Here is a tiny trained network, its code and every weight. The questions are about switching its units off for an input and a target symbol, where a switched-off unit gives its printed mean instead of its output.

import numpy as np


def w(rows, s, z=0):
    codes = np.array(rows[::2]) - 128.0
    scale = np.full(codes.shape[1], s)
    scale[-1] = z or s
    return codes * scale


def softmax(a):
    e = np.exp(a - a.max(-1, keepdims=True))
    return e / e.sum(-1, keepdims=True)


def log_softmax(a):
    a = a - a.max(-1, keepdims=True)
    return a - np.log(np.exp(a).sum(-1, keepdims=True))


def net(x, mask):
    ids = ['αβγδεζηθλμξπστφψ'.index(c) for c in x.split()]
    T = len(ids)
    res = E[ids] + P[:T]
    u = 0
    for l in range(2):
        r = res
        for j in range(3):
            rows = slice(3 * j, 3 * j + 3)
            q, k, v = (r @ M[l][rows].T for M in (Q, K, V))
            z = softmax(np.where(np.tri(T) > 0, q @ k.T / 3**0.5, -1e9)) @ v
            o = O[l][rows]
            res = res + np.where(mask[u + j], z, o[:, -1]) @ o[:, :-1]
        u += 3
    return log_softmax(res[-1] @ U[:, :-1].T + U[:, -1])


Q, K, V, O = {}, {}, {}, {}
E = w([
[62,170,135],'α',
[111,154,111],'β',
[127,148,112],'γ',
[117,144,173],'δ',
[73,172,108],'ε',
[129,148,113],'ζ',
[141,140,140],'η',
[220,176,2],'θ',
[126,146,132],'λ',
[134,142,131],'μ',
[134,142,138],'ξ',
[127,146,117],'π',
[157,136,125],'σ',
[190,121,172],'τ',
[121,150,131],'φ',
[184,128,122],'ψ',
],0.026)
P = w([
[105,69,107],'0',
[137,103,98],'1',
[147,131,106],'2',
[165,146,106],'3',
[165,163,112],'4',
[193,172,104],'5',
[176,189,130],'6',
[249,189,54],'7',
[113,245,193],'8',
[70,139,36],'9',
],0.019)
Q[0] = w([
[146,26,107],'L0H0',
[138,98,146],'L0H0',
[156,140,114],'L0H0',
[58,69,144],'L0H1',
[101,136,114],'L0H1',
[108,177,109],'L0H1',
[151,143,36],'L0H2',
[161,251,140],'L0H2',
[180,159,183],'L0H2',
],0.019)
K[0] = w([
[95,46,100],'L0H0',
[152,92,130],'L0H0',
[171,147,78],'L0H0',
[96,10,80],'L0H1',
[164,68,103],'L0H1',
[163,147,87],'L0H1',
[92,164,237],'L0H2',
[180,230,150],'L0H2',
[134,199,92],'L0H2',
],0.013)
V[0] = w([
[150,74,35],'L0H0',
[62,23,246],'L0H0',
[38,239,111],'L0H0',
[33,164,63],'L0H1',
[137,109,71],'L0H1',
[184,181,95],'L0H1',
[134,93,45],'L0H2',
[197,80,249],'L0H2',
[255,118,110],'L0H2',
],0.0079)
O[0] = w([
[71,138,220,77],'L0H0',
[165,214,104,2],'L0H0',
[254,54,107,167],'L0H0',
[188,117,185,60],'L0H1',
[103,159,212,113],'L0H1',
[36,30,144,215],'L0H1',
[92,28,178,91],'L0H2',
[100,188,55,167],'L0H2',
[52,155,141,228],'L0H2',
],0.0071,0.0067)
Q[1] = w([
[68,160,107],'L1H0',
[216,145,70],'L1H0',
[113,147,111],'L1H0',
[185,46,85],'L1H1',
[189,96,115],'L1H1',
[56,68,79],'L1H1',
[169,112,255],'L1H2',
[169,240,217],'L1H2',
[79,214,135],'L1H2',
],0.0077)
K[1] = w([
[66,91,164],'L1H0',
[57,83,99],'L1H0',
[134,112,160],'L1H0',
[143,132,61],'L1H1',
[95,173,37],'L1H1',
[63,75,148],'L1H1',
[79,180,232],'L1H2',
[187,238,255],'L1H2',
[136,244,158],'L1H2',
],0.0048)
V[1] = w([
[125,144,52],'L1H0',
[140,66,2],'L1H0',
[150,190,110],'L1H0',
[166,153,123],'L1H1',
[106,91,135],'L1H1',
[102,107,198],'L1H1',
[99,165,202],'L1H2',
[118,122,138],'L1H2',
[153,100,246],'L1H2',
],0.0089)
O[1] = w([
[156,175,129,172],'L1H0',
[128,235,168,113],'L1H0',
[199,128,3,187],'L1H0',
[9,172,159,133],'L1H1',
[160,89,61,109],'L1H1',
[167,99,56,105],'L1H1',
[97,117,45,102],'L1H2',
[136,106,98,120],'L1H2',
[118,149,31,1],'L1H2',
],0.0055,0.0031)
U = w([
[247,110,143,58],'α',
[124,85,198,160],'β',
[105,90,192,147],'γ',
[203,198,30,202],'δ',
[198,66,214,108],'ε',
[107,66,150,171],'ζ',
[101,117,140,114],'η',
[124,89,97,30],'θ',
[120,113,143,92],'λ',
[109,110,148,102],'μ',
[113,118,135,92],'ξ',
[115,79,134,108],'π',
[68,106,173,160],'σ',
[13,189,42,3],'τ',
[128,105,152,124],'φ',
[2,108,201,157],'ψ',
],0.015,0.0068)

Each question gives the input, a string of symbols that net reads in full, and the target symbol t.
The units are the heads (3 rows each of Q, K, V and O). Each row of codes is followed by its name. A weight is (code - 128) times the scale printed after its matrix; where a second scale follows, it is the last column's (O and U).
mask holds one flag per head, layer by layer. A switched-off head (its flag False) gives its mean, the last column of its rows in O, instead of its output. The means were averaged over made-up inputs and are rounded, as every weight is.
A unit's drop is (log p(t) with every unit on - log p(t) with that unit switched off) / (log p(t) with every unit on - log p(t) with every unit switched off).
The circuit of an input: a set's keep is (log p(t) with only the set's units on - log p(t) with every unit switched off) / (log p(t) with every unit on - log p(t) with every unit switched off). Starting from all 6 units, units are removed one at a time, each time the one whose removal leaves the highest keep (on an exact tie, the one counted first), for as long as the keep stays at least 0.8.
units of the circuit, in order: the units of the circuit, biggest drop first
most important unit: the unit with the biggest drop
heads that matter: for each layer, one digit per head in row order, 1 if its drop is at least 0.15 and else 0, layers parted by /
input ε ε σ τ τ δ δ σ δ φ, target δ: most important unit -> L0H2
input β δ ε τ ψ δ δ δ μ, target δ: heads that matter -> 100 / 000
input δ β δ δ ψ η δ τ δ γ, target δ: heads that matter -> 101 / 100
input δ τ ζ δ τ γ, target τ: units of the circuit, in order -> (L0H2; L0H0)
input δ α ε β, target ε: heads that matter -> 001 / 000
input θ τ δ, target ζ: heads that matter -> 101 / 111
input δ τ θ φ, target ζ: heads that matter -> 110 / 010
input φ δ τ τ ψ δ τ σ, target τ: heads that matter -> 101 / 000
input θ ε δ, target ζ: heads that matter -> 111 / 111
input α α β ε δ ψ τ, target ψ: units of the circuit, in order -> (L0H0; L0H2)
input τ δ τ α δ δ δ α σ, target α: units of the circuit, in order -> (L0H0; L0H2)
input σ ε δ δ δ ε δ, target ε: heads that matter -> 101 / 000
input σ ψ δ ψ δ τ π, target τ: units of the circuit, in order -> (L0H2; L0H1)
input δ δ τ τ δ τ τ δ ζ, target δ: units of the circuit, in order -> (L0H0)
input τ ε ε η, target ε: units of the circuit, in order -> (L0H2; L1H2)
input λ ε τ δ δ δ τ δ δ ξ, target δ: heads that matter -> 001 / 000
input α δ δ δ δ δ τ, target δ: heads that matter -> 001 / 100
input α δ ε, target δ: units of the circuit, in order -> (L0H1; L0H0)
input δ δ τ τ, target τ: heads that matter -> 101 / 000
input β δ ξ, target δ: most important unit -> L1H2
input σ μ α ε φ ψ δ, target ψ: heads that matter -> 001 / 100
input η ψ ε β α β, target α: heads that matter -> 001 / 000
input τ δ ε δ σ δ δ τ α τ, target α: heads that matter -> 011 / 001
input ε τ δ θ τ ζ, target ζ: heads that matter -> 100 / 010
input τ δ ψ γ ε ε, target ε: units of the circuit, in order -> (L0H2; L0H0)
input δ τ δ, target τ: units of the circuit, in order -> (L0H0; L0H2)
input δ τ μ, target τ: units of the circuit, in order -> (L0H0)
input ε γ δ δ δ π τ δ, target τ: units of the circuit, in order -> (L0H2; L0H1)
input ε τ ψ τ τ, target τ: units of the circuit, in order -> (L0H2; L0H0)
input ψ τ ζ, target τ: units of the circuit, in order -> (L0H0; L0H2)
